Below is a small trained network, with its code and all its weights. Each question gives an input and a class and asks what happens when units are switched off, that is, made to give their printed mean instead of their output.

import numpy as np


def w(rows, s, z=0):
    codes = np.array(rows[::2]) - 128.0
    scale = np.full(codes.shape[1], s)
    scale[-1] = z or s
    return codes * scale


def norm(h):
    return h / np.sqrt((h * h).mean(-1, keepdims=True) + 1e-5)


def f(y):
    return y / 2 * (1 + np.tanh(0.7978845608 * (y + 0.044715 * y**3)))


def log_softmax(a):
    a = a - a.max(-1, keepdims=True)
    return a - np.log(np.exp(a).sum(-1, keepdims=True))


def net(x, mask):
    res = np.array(x, float).reshape(1, 8) / 4 @ E
    u = 0
    for l in range(2):
        y = f(norm(res) @ A[l][:, :-1].T + A[l][:, -1])
        res = res + np.where(mask[u : u + 14], y, B[l][:, -1]) @ B[l][:, :-1]
        u += 14
    return log_softmax(norm(res)[-1] @ U[:, :-1].T + U[:, -1])


A, B = {}, {}
E = w([
[131,129,129,128,126],'x0',
[131,129,130,129,131],'x1',
[59,161,252,50,106],'x2',
[130,130,124,124,125],'x3',
[188,94,164,157,32],'x4',
[160,196,181,192,178],'x5',
[54,72,150,211,121],'x6',
[63,218,83,157,51],'x7',
],0.0013)
A[0] = w([
[152,114,151,174,65,57],'0.n1',
[170,237,211,251,190,77],'0.n2',
[111,133,119,102,169,120],'0.n3',
[192,154,50,160,114,73],'0.n4',
[85,242,78,159,26,71],'0.n5',
[60,253,72,189,45,3],'0.n6',
[92,91,76,68,108,89],'0.n7',
[114,149,81,59,129,97],'0.n8',
[31,44,135,161,127,216],'0.n9',
[104,173,190,55,110,68],'0.n10',
[119,139,174,80,130,72],'0.n11',
[180,101,49,174,150,112],'0.n12',
[205,47,193,131,211,149],'0.n13',
[160,199,179,196,161,60],'0.n14',
],0.0037,0.0013)
B[0] = w([
[158,133,145,127,114,123],'0.n1',
[131,133,51,72,53,246],'0.n2',
[128,139,132,120,113,134],'0.n3',
[141,119,179,169,192,174],'0.n4',
[147,4,147,63,180,231],'0.n5',
[77,51,141,83,173,221],'0.n6',
[147,173,98,103,112,135],'0.n7',
[169,172,120,150,112,137],'0.n8',
[136,204,91,135,64,243],'0.n9',
[155,138,158,189,192,162],'0.n10',
[120,139,140,175,142,121],'0.n11',
[100,154,203,157,152,209],'0.n12',
[31,58,97,62,109,254],'0.n13',
[136,120,92,79,78,150],'0.n14',
],0.004,0.0011)
A[1] = w([
[165,160,197,141,208,249],'1.n1',
[59,181,234,55,81,109],'1.n2',
[134,125,123,82,82,156],'1.n3',
[12,147,108,166,59,185],'1.n4',
[45,86,122,162,81,150],'1.n5',
[187,74,25,204,172,142],'1.n6',
[109,129,95,101,66,6],'1.n7',
[162,124,180,77,177,154],'1.n8',
[31,215,56,111,208,102],'1.n9',
[232,132,85,32,159,150],'1.n10',
[126,76,127,101,122,27],'1.n11',
[230,65,171,156,3,1],'1.n12',
[171,96,6,103,75,205],'1.n13',
[214,149,158,59,214,59],'1.n14',
],0.0036,0.00075)
B[1] = w([
[131,100,126,187,83,145],'1.n1',
[85,138,90,213,205,228],'1.n2',
[103,173,95,129,162,179],'1.n3',
[234,122,90,161,142,235],'1.n4',
[159,158,76,123,117,213],'1.n5',
[46,170,193,158,146,209],'1.n6',
[137,143,116,123,136,144],'1.n7',
[114,116,96,160,103,166],'1.n8',
[204,85,252,76,61,249],'1.n9',
[120,144,86,171,90,226],'1.n10',
[110,147,110,113,136,148],'1.n11',
[161,143,196,68,160,211],'1.n12',
[94,205,128,115,154,251],'1.n13',
[149,108,77,157,98,174],'1.n14',
],0.0037,0.0014)
U = w([
[5,33,99,46,156,126],'0',
[62,141,209,253,162,130],'1',
[154,119,127,118,93,251],'2',
[126,188,92,56,85,127],'3',
[191,123,228,57,89,67],'4',
[177,144,63,181,67,36],'5',
],0.0064,0.0028)

Each question gives the input, the list of numbers given to net, and the class t.
The units are the neurons (one row each of A and B). Each row of codes is followed by its name. A weight is (code - 128) times the scale printed after its matrix; where a second scale follows, it is the last column's (A, B and U).
mask holds one flag per neuron, layer by layer. A switched-off neuron (its flag False) gives its mean, the last column of its row in B, instead of its output. The means were averaged over made-up inputs and are rounded, as every weight is.
A unit's drop is (log p(t) with every unit on - log p(t) with that unit switched off) / (log p(t) with every unit on - log p(t) with every unit switched off).
The circuit of an input: a set's keep is (log p(t) with only the set's units on - log p(t) with every unit switched off) / (log p(t) with every unit on - log p(t) with every unit switched off). Starting from the 12 units with the biggest drops (on a tie, the unit counted first), units are removed one at a time, each time the one whose removal leaves the highest keep (on an exact tie, the one counted first), for as long as the keep stays at least 0.8.
circuit, biggest first: the units of the circuit, biggest drop first
unit that matters most: the unit with the biggest drop
k most important neurons: the k neurons with the biggest drops, biggest first
k most important neurons of layer l: the k neurons of layer l with the biggest drops, biggest first
input [7,-3,7,4,3,3,4,-7], class 0: unit that matters most -> 0.n13
input [6,7,-8,-4,2,-7,-5,8], class 0: 2 most important neurons of layer 1 -> 1.n4, 1.n2
input [2,7,-7,-3,-7,5,1,8], class 0: circuit, biggest first -> 0.n6, 0.n5
input [0,2,-7,-2,4,-6,4,5], class 1: 4 most important neurons -> 1.n6, 0.n13, 0.n2, 0.n4
input [8,7,0,-3,-4,7,-8,-3], class 5: circuit, biggest first -> 1.n10, 1.n14
input [6,-4,-3,3,-5,7,-2,-2], class 3: circuit, biggest first -> 0.n2, 1.n13
input [-5,-5,-1,-4,2,-3,-8,-5], class 5: 4 most important neurons -> 0.n5, 1.n10, 0.n6, 0.n2
input [1,3,8,8,2,-7,3,-3], class 1: circuit, biggest first -> 1.n2, 0.n10, 0.n5
input [5,-4,-3,7,7,-2,7,6], class 4: 3 most important neurons of layer 1 -> 1.n12, 1.n2, 1.n10
input [4,8,-8,0,8,-7,1,-1], class 1: circuit, biggest first -> 1.n6, 0.n2, 0.n12
input [-5,-4,-4,-1,6,-1,5,-3], class 4: circuit, biggest first -> 1.n12, 1.n2
input [-6,0,6,5,-4,-2,1,3], class 1: circuit, biggest first -> 1.n2, 0.n13
input [-2,0,5,-1,-8,-7,-5,4], class 4: 4 most important neurons of layer 0 -> 0.n2, 0.n10, 0.n13, 0.n14
input [7,0,0,2,-7,-4,-3,-2], class 4: 2 most important neurons -> 1.n9, 0.n2
input [-8,2,-3,-8,-6,-6,8,-4], class 5: 3 most important neurons -> 0.n9, 1.n4, 0.n5
input [-2,-5,4,1,-4,3,4,-1], class 2: unit that matters most -> 1.n4
input [5,-4,5,-3,-3,-5,-4,1], class 1: circuit, biggest first -> 0.n10, 1.n2
input [-2,-4,6,-1,7,8,-5,-4], class 3: circuit, biggest first -> 0.n2, 0.n12, 1.n9, 0.n13
input [7,0,-6,2,-7,5,-6,4], class 4: 2 most important neurons -> 1.n9, 1.n2
input [-2,1,-2,6,-8,-1,-3,-2], class 4: circuit, biggest first -> 1.n9, 0.n5
